Each row has a name. Each question is about the rows just above it.

[152 131 116 126 125 140 131 134] : Q_970
[134 178 159 166 153 179  93 192] : Q_677
[160 129  89 160 106 116 160 161] : Q_789
How many times does Q_789 hold [160]?	3
Number of entries in [134 178 159 166 153 179  93]:	7

[109 149 166 151 119 104] -> Q_87
[109 149 166 101 129 195] -> Q_977
[100 131 141 103  99 131] -> Q_715
[109 149 166 101 129 137] -> Q_89
[109 149 166 151 119 133] -> Q_749
Count of [119] in Q_749:	1
Count the entries of [100 131 141 103  99 131]:	6

[135  46 154  57 201] : Q_720
[186 141 203 134 178] : Q_665
[ 45 171  42 181  76] : Q_24
[ 76 108 102 104 103] : Q_411
[186 141 203 134 124] : Q_981
[ 91 203  88 178 149] : Q_221
[191  53 163  47 172] : Q_689
[106 133 101 132 127] : Q_537
[128 154 117 154  89] : Q_544
[160 159 120 177  93] : Q_297
[160  53 120  55 152] : Q_260
How many entries does [160 159 120] have?	3
Count the entries of [160  53 120  55 152]:	5

[129 120 139 121 129 130 111 119 141 121 119 135 178 150 152 140 127 122
 146 140 207 130 130  90 133 127 143 125 101 147 151 143 117 136 160] : Q_230
[122 137 131 113 128 127 138 137 132 128 133 132 124 118 128 115 128 122
 145 115  66 139 131 169 139 139 119 139 124 137 120 127 127 139 128] : Q_592
[128 125 153 117 121 142 155 141 116 135 116 153 138 158 134 140 124 125
 129 105 103 152 142 155  98 134 164 163 124  93 139 121 131 139 158] : Q_29
[126 113 141 133 132 135 151 127 111 127 128 118  73 123 124 139 118 128
 145 133 118 111 131 142 130 137 159 133 133 166 142 132 130 127 147] : Q_341
Times [127] occurs in Q_592:	3
Times [128] occurs in Q_592:	5
Number of entries in [126 113 141 133 132 135 151 127 111]:	9
Number of entries in [129 120 139 121 129 130 111 119 141 121 119 135 178 150 152 140 127 122
 146 140 207 130 130  90 133]:	25

[127 128 128 128 128] : Q_948
[120 128 160 128 128] : Q_375
[102 166 102 182 102] : Q_753
Number of entries in [102]:	1
Count of [128] in Q_375:	3
How many times does Q_753 hold [102]?	3
Times [120] occurs in Q_375:	1
How many times does Q_948 hold [128]?	4
How many times does Q_948 hold [127]?	1
How many entries does [120 128 160 128] have?	4

[115 151 117 150 144 170]  Q_577
[119 153 147 135 112 149]  Q_888
[153 142 170 141 131 112]  Q_702
[148 137 105 171 176 156]  Q_799
[120 121 173 136 120 159]  Q_434
[ 97 114 144  89 145 142]  Q_271
[124 120 105 124 143 127]  Q_666
[ 99 137 142 132  87 119]  Q_635
[ 95 182 144 167 177 172]  Q_934
Count of [120] in Q_434:	2
Count of [95] in Q_934:	1
Count of [143] in Q_666:	1
Count the entries of [153 142 170 141]:	4

